Below is a small trained network, with its code and all its weights. Each question gives an input and a class and asks what happens when units are switched off, that is, made to give their printed mean instead of their output.

import numpy as np


def w(rows, s, z=0):
    codes = np.array(rows[::2]) - 128.0
    scale = np.full(codes.shape[1], s)
    scale[-1] = z or s
    return codes * scale


def f(y):
    return y / 2 * (1 + np.tanh(0.7978845608 * (y + 0.044715 * y**3)))


def log_softmax(a):
    a = a - a.max(-1, keepdims=True)
    return a - np.log(np.exp(a).sum(-1, keepdims=True))


def net(x, mask):
    res = np.array(x, float).reshape(1, 7) / 4 @ E
    y = f(res @ A[0][:, :-1].T + A[0][:, -1])
    res = res + np.where(mask, y, B[0][:, -1]) @ B[0][:, :-1]
    return log_softmax(res[-1] @ U[:, :-1].T + U[:, -1])


A, B = {}, {}
E = w([
[158,124,255,123,116,221,130,119],'x0',
[78,98,53,197,117,196,96,150],'x1',
[104,202,141,95,237,115,108,172],'x2',
[156,136,207,236,193,138,82,66],'x3',
[140,38,144,108,107,113,90,213],'x4',
[200,72,177,93,176,16,86,109],'x5',
[147,102,145,121,78,77,171,175],'x6',
],0.0095)
A[0] = w([
[86,114,116,180,189,191,123,134,159],'neuron 1',
[104,104,84,103,68,116,147,131,169],'neuron 2',
[114,122,152,179,174,68,56,154,208],'neuron 3',
[127,142,141,190,151,217,118,173,176],'neuron 4',
[167,176,143,177,190,123,137,115,206],'neuron 5',
[124,183,119,95,153,106,191,180,112],'neuron 6',
[123,67,135,58,130,112,139,204,252],'neuron 7',
[132,167,163,175,160,187,128,86,231],'neuron 8',
[206,63,122,130,169,106,147,100,151],'neuron 9',
[150,234,208,98,96,84,143,85,178],'neuron 10',
[142,151,109,72,210,49,96,204,252],'neuron 11',
[52,139,116,111,109,170,201,169,175],'neuron 12',
[156,118,59,166,80,120,173,168,153],'neuron 13',
[109,80,128,169,212,68,84,85,202],'neuron 14',
[120,188,172,189,110,210,137,136,219],'neuron 15',
[139,184,156,91,176,148,172,75,205],'neuron 16',
[178,114,178,108,30,107,150,131,250],'neuron 17',
[137,99,74,86,123,117,111,109,247],'neuron 18',
[146,106,91,155,115,206,168,97,250],'neuron 19',
[173,56,173,126,85,138,134,129,216],'neuron 20',
[119,109,109,157,220,110,113,92,179],'neuron 21',
[151,52,216,120,106,89,154,165,162],'neuron 22',
[122,71,90,124,5,152,141,105,210],'neuron 23',
[141,155,88,69,210,170,144,223,208],'neuron 24',
],0.012,0.0039)
B[0] = w([
[153,133,184,232,51,139,109,119,201],'neuron 1',
[45,120,129,89,144,100,59,48,200],'neuron 2',
[198,171,83,176,134,86,115,141,201],'neuron 3',
[162,87,254,192,82,200,120,92,215],'neuron 4',
[202,171,55,176,164,143,193,153,195],'neuron 5',
[104,177,176,104,172,111,174,99,189],'neuron 6',
[146,134,175,65,116,101,111,153,224],'neuron 7',
[131,91,110,169,99,182,207,158,221],'neuron 8',
[172,146,109,114,135,78,126,175,188],'neuron 9',
[122,145,83,99,173,140,205,137,243],'neuron 10',
[127,211,192,106,166,82,86,216,251],'neuron 11',
[76,119,172,122,118,180,100,89,223],'neuron 12',
[108,102,62,102,141,114,83,75,197],'neuron 13',
[185,139,3,177,170,113,55,244,208],'neuron 14',
[119,85,173,177,119,234,175,59,232],'neuron 15',
[114,150,86,99,155,160,165,128,217],'neuron 16',
[172,42,131,29,125,58,143,105,238],'neuron 17',
[110,181,97,102,96,112,52,125,185],'neuron 18',
[75,89,107,156,89,189,132,51,217],'neuron 19',
[174,29,127,132,66,78,129,114,220],'neuron 20',
[162,166,65,185,135,153,125,178,185],'neuron 21',
[192,74,164,118,130,53,164,190,234],'neuron 22',
[98,73,117,99,123,112,98,29,254],'neuron 23',
[95,202,221,118,145,196,121,114,223],'neuron 24',
],0.0078,0.013)
U = w([
[134,92,163,209,99,191,159,103,149],'0',
[99,221,190,39,151,121,92,157,11],'1',
[65,102,80,80,113,115,63,46,82],'2',
[190,36,143,39,121,39,136,148,221],'3',
[138,137,70,104,166,139,255,119,48],'4',
[188,193,52,185,152,89,46,186,215],'5',
],0.01,0.0011)

Each question gives the input, the list of numbers given to net, and the class t.
The units are the neurons (one row each of A and B). Each row of codes is followed by its name. A weight is (code - 128) times the scale printed after its matrix; where a second scale follows, it is the last column's (A, B and U).
mask holds one flag per neuron, in row order. A switched-off neuron (its flag False) gives its mean, the last column of its row in B, instead of its output. The means were averaged over made-up inputs and are rounded, as every weight is.
A unit's drop is (log p(t) with every unit on - log p(t) with that unit switched off) / (log p(t) with every unit on - log p(t) with every unit switched off).
The circuit of an input: a set's keep is (log p(t) with only the set's units on - log p(t) with every unit switched off) / (log p(t) with every unit on - log p(t) with every unit switched off). Starting from the 12 units with the biggest drops (on a tie, the unit counted first), units are removed one at a time, each time the one whose removal leaves the highest keep (on an exact tie, the one counted first), for as long as the keep stays at least 0.8.
circuit, biggest first: the units of the circuit, biggest drop first
unit that matters most: the unit with the biggest drop
k most important neurons: the k neurons with the biggest drops, biggest first
drop of u: that unit's drop, to one decimal
input [-7,7,-3,5,5,0,4], class 5: circuit, biggest first : neuron 14
input [6,-4,3,2,0,-1,-2], class 4: circuit, biggest first : neuron 10; neuron 5
input [-5,-4,-8,2,-7,-3,-4], class 2: circuit, biggest first : neuron 23; neuron 4
input [-4,8,-5,-2,7,4,1], class 2: 3 most important neurons : neuron 2; neuron 23; neuron 13
input [-7,7,-2,0,7,1,-3], class 5: 4 most important neurons : neuron 14; neuron 3; neuron 17; neuron 15
input [-7,-4,0,0,-7,1,7], class 1: circuit, biggest first : neuron 11; neuron 20
input [7,-7,3,-7,6,1,-7], class 1: 3 most important neurons : neuron 24; neuron 11; neuron 23
input [2,-6,7,1,-6,-7,-7], class 0: 3 most important neurons : neuron 15; neuron 4; neuron 1
input [-7,1,7,0,7,-5,-7], class 1: 3 most important neurons : neuron 24; neuron 11; neuron 5
input [0,1,-2,-7,0,-8,-7], class 2: 2 most important neurons : neuron 2; neuron 23
input [5,2,-2,6,8,4,-3], class 3: 2 most important neurons : neuron 20; neuron 22
input [-6,-7,4,0,3,8,5], class 5: 3 most important neurons : neuron 14; neuron 11; neuron 3
input [-1,-5,-3,-3,-6,5,-5], class 4: 3 most important neurons : neuron 10; neuron 16; neuron 3
input [2,2,1,-6,4,-2,-2], class 2: unit that matters most : neuron 11
input [4,-3,1,-4,-2,-1,-2], class 4: drop of neuron 5 : -0.1
input [4,4,-2,6,-8,7,5], class 5: drop of neuron 3 : 0.1
input [5,6,-7,-4,-1,-8,2], class 2: drop of neuron 13 : 0.5
